Small tables with named rows and columns. After each table, cells are looked up by row and column.

Kav:
|  | Vubimak | Mudepi | Gep | Vilali | Keb | Vurudu |
|---|---|---|---|---|---|---|
| Baf | 154 | 295 | 648 | 140 | 407 | 273 |
| Vifivu | 171 | 622 | -147 | 705 | -36 | 442 |
| Letuz | -702 | 418 | -63 | 297 | -180 | -79 |
| Pil | 87 | 555 | -134 | 521 | 115 | 91 |

Vurudu of Baf is 273
Vurudu of Letuz is -79
Vubimak of Pil is 87
Vilali of Baf is 140
Keb of Pil is 115
Vurudu of Vifivu is 442
Vubimak of Vifivu is 171
Vurudu of Pil is 91
Gep of Vifivu is -147
Vilali of Letuz is 297

Teromek:
	Mim	Budemad	Suzasu	Dak
Zol	4913	4797	4458	8297
Dofepon	9107	5556	9570	6903
Fov	8419	6307	1686	3570
Kugo	4791	4715	4705	4679

Budemad of Dofepon = 5556
Budemad of Zol = 4797
Suzasu of Kugo = 4705
Mim of Kugo = 4791
Dak of Kugo = 4679
Mim of Dofepon = 9107
Suzasu of Dofepon = 9570
Dak of Zol = 8297
Suzasu of Zol = 4458
Suzasu of Fov = 1686
Mim of Fov = 8419
Dak of Fov = 3570
Budemad of Fov = 6307
Dak of Dofepon = 6903
Budemad of Kugo = 4715
Mim of Zol = 4913
Row with the largest Mim: Dofepon

Miz.csv
,Lupufe,Kun,Fekiga,Vizike,Vuti,Sotof,Luropig,Boka
Pep,38,42,44,46,41,36,54,38
Fofor,39,33,40,39,43,43,47,39
Bedud,41,40,49,38,36,39,41,34
Vofope,43,35,43,36,39,43,37,39
Batibig,38,33,31,33,23,52,40,30
Dezum,37,22,33,39,39,44,41,35
Rop,36,16,27,30,76,37,33,27

What is the Boka of Fofor in Miz? 39
What is the Vuti of Dezum in Miz? 39
What is the Lupufe of Dezum in Miz? 37
What is the Fekiga of Batibig in Miz? 31
What is the Boka of Bedud in Miz? 34
What is the Fekiga of Rop in Miz? 27
What is the Sotof of Vofope in Miz? 43
What is the Luropig of Pep in Miz? 54
What is the Fekiga of Fofor in Miz? 40
What is the Vizike of Vofope in Miz? 36
What is the Boka of Dezum in Miz? 35
What is the Vizike of Fofor in Miz? 39

Rim =
cols = Gadale, Lus, Tuv, Leseri, Non, Buv, Vez
Sakif: [117, 143, 166, 150, 139, 120, 126]
Tevuki: [192, 113, 121, 160, 124, 162, 31]
Gop: [119, 130, 149, 159, 138, 128, 201]
Kema: [111, 101, 159, 136, 160, 169, 169]
Nukanu: [168, 121, 175, 199, 110, 180, 140]
Lomora: [125, 157, 158, 121, 164, 176, 231]
Fogi: [150, 137, 163, 168, 120, 169, 168]
Vimiku: [188, 143, 68, 80, 175, 145, 198]
Zeton: [92, 175, 170, 157, 133, 98, 191]
Lamisit: [172, 114, 127, 131, 175, 170, 195]

Lomora, Buv -> 176
Gop, Leseri -> 159
Tevuki, Lus -> 113
Lomora, Tuv -> 158
Tevuki, Buv -> 162
Vimiku, Gadale -> 188
Gop, Lus -> 130
Lamisit, Leseri -> 131

Table Rik
|  | Togaz | Berum | Firagif | Rasadek | Lirom | Tadu | Nakof |
|---|---|---|---|---|---|---|---|
| Butik | 1.94 | -5.14 | 3.49 | 4.84 | 1.74 | -4.99 | 9.15 |
| Latuk | 2.84 | 1.67 | 0.69 | 0.47 | 2.47 | 9.88 | -4.35 |
| Nes | 4.75 | -2.49 | 5.78 | -4.44 | 7.01 | 3.50 | -2.83 |
| Siba | 5.35 | 9.55 | 7.15 | -4.24 | 7.65 | -0.78 | 0.32 |
| Sodefel | 0.01 | -5.96 | 5.75 | 1.17 | 4.51 | -5.66 | 7.25 |
| Reg | 6.86 | 6.48 | 7.17 | -2.19 | 6.66 | -4.15 | 4.04 |
| Tode | -7.79 | 5.07 | 3.36 | -2.65 | 5.14 | 7.38 | -4.55 |
| Daz | 1.94 | -0.60 | 0.78 | 7.74 | -0.88 | -2.14 | 9.06 |
| Leg | 4.87 | 0.44 | -1.45 | 9.12 | -2.60 | 1.88 | 7.06 |

Berum of Siba is 9.55
Firagif of Leg is -1.45
Tadu of Reg is -4.15
Berum of Reg is 6.48
Firagif of Sodefel is 5.75
Lirom of Butik is 1.74
Tadu of Siba is -0.78
Togaz of Reg is 6.86
Nakof of Daz is 9.06

